Below are the code and all the weights of a small trained network. Each question names an input and a class and asks about switching units off, where a switched-off unit gives its printed mean instead of its output.

import numpy as np


def w(rows, s, z=0):
    codes = np.array(rows[::2]) - 128.0
    scale = np.full(codes.shape[1], s)
    scale[-1] = z or s
    return codes * scale


def f(y):
    return y / 2 * (1 + np.tanh(0.7978845608 * (y + 0.044715 * y**3)))


def log_softmax(a):
    a = a - a.max(-1, keepdims=True)
    return a - np.log(np.exp(a).sum(-1, keepdims=True))


def net(x, mask):
    res = np.array(x, float).reshape(1, 6) / 4 @ E
    y = f(res @ A[0][:, :-1].T + A[0][:, -1])
    res = res + np.where(mask, y, B[0][:, -1]) @ B[0][:, :-1]
    return log_softmax(res[-1] @ U[:, :-1].T + U[:, -1])


A, B = {}, {}
E = w([
[123,127,128,134],'x0',
[125,127,128,131],'x1',
[127,128,127,127],'x2',
[72,30,43,67],'x3',
[153,191,5,157],'x4',
[192,51,139,214],'x5',
],0.011)
A[0] = w([
[25,146,228,83,120],'n1',
[72,143,137,69,17],'n2',
[103,9,124,130,122],'n3',
[132,118,95,71,65],'n4',
[120,231,122,115,132],'n5',
[88,106,55,71,2],'n6',
[95,84,21,63,160],'n7',
[98,126,87,143,118],'n8',
[199,97,118,174,106],'n9',
],0.015,0.014)
B[0] = w([
[132,206,148,226,204],'n1',
[143,28,253,118,138],'n2',
[116,37,84,44,215],'n3',
[83,179,176,141,142],'n4',
[114,96,54,33,187],'n5',
[41,245,84,208,162],'n6',
[161,106,202,196,254],'n7',
[166,116,152,133,153],'n8',
[112,190,166,189,171],'n9',
],0.011,0.017)
U = w([
[105,175,119,155,254],'0',
[179,73,227,142,73],'1',
[85,54,75,2,38],'2',
],0.014,0.0039)

Each question gives the input, the list of numbers given to net, and the class t.
The units are the neurons (one row each of A and B). Each row of codes is followed by its name. A weight is (code - 128) times the scale printed after its matrix; where a second scale follows, it is the last column's (A, B and U).
mask holds one flag per neuron, in row order. A switched-off neuron (its flag False) gives its mean, the last column of its row in B, instead of its output. The means were averaged over made-up inputs and are rounded, as every weight is.
A unit's drop is (log p(t) with every unit on - log p(t) with that unit switched off) / (log p(t) with every unit on - log p(t) with every unit switched off).
The circuit of an input: a set's keep is (log p(t) with only the set's units on - log p(t) with every unit switched off) / (log p(t) with every unit on - log p(t) with every unit switched off). Starting from all 9 units, units are removed one at a time, each time the one whose removal leaves the highest keep (on an exact tie, the one counted first), for as long as the keep stays at least 0.8.
circuit, biggest first: the units of the circuit, biggest drop first
unit that matters most: the unit with the biggest drop
k most important neurons: the k neurons with the biggest drops, biggest first
drop of u: that unit's drop, to one decimal
input [0,-2,3,-1,-3,-4], class 0: circuit, biggest first -> (n1)
input [7,-1,-8,-6,1,5], class 0: 3 most important neurons -> (n7, n9, n3)
input [7,6,-8,4,0,-1], class 1: 2 most important neurons -> (n7, n5)
input [4,6,-7,6,3,-4], class 0: 3 most important neurons -> (n6, n4, n3)
input [4,-5,2,8,5,1], class 1: 2 most important neurons -> (n7, n8)
input [-8,-3,-5,1,-3,-8], class 1: 3 most important neurons -> (n2, n6, n9)
input [-3,-5,7,-7,5,0], class 2: circuit, biggest first -> (n5, n1)
input [-8,5,-7,-2,-8,-3], class 0: 2 most important neurons -> (n1, n7)
input [6,6,-8,0,4,7], class 0: 3 most important neurons -> (n7, n9, n2)
input [1,1,-6,7,-4,-5], class 1: 2 most important neurons -> (n2, n7)
input [6,2,7,-4,-8,-2], class 0: 2 most important neurons -> (n1, n7)
input [-3,-8,-4,-8,-2,0], class 0: 2 most important neurons -> (n7, n3)
input [4,1,-5,1,0,-8], class 1: 3 most important neurons -> (n2, n7, n9)
input [4,8,-8,-6,-5,-6], class 0: unit that matters most -> n1
input [1,8,-1,-6,-4,-1], class 0: 2 most important neurons -> (n7, n1)
input [-3,2,1,3,-2,5], class 2: drop of n3 -> 0.3
input [1,4,-7,3,4,4], class 1: drop of n8 -> 0.0
input [0,-1,6,7,1,3], class 1: drop of n7 -> 9.2
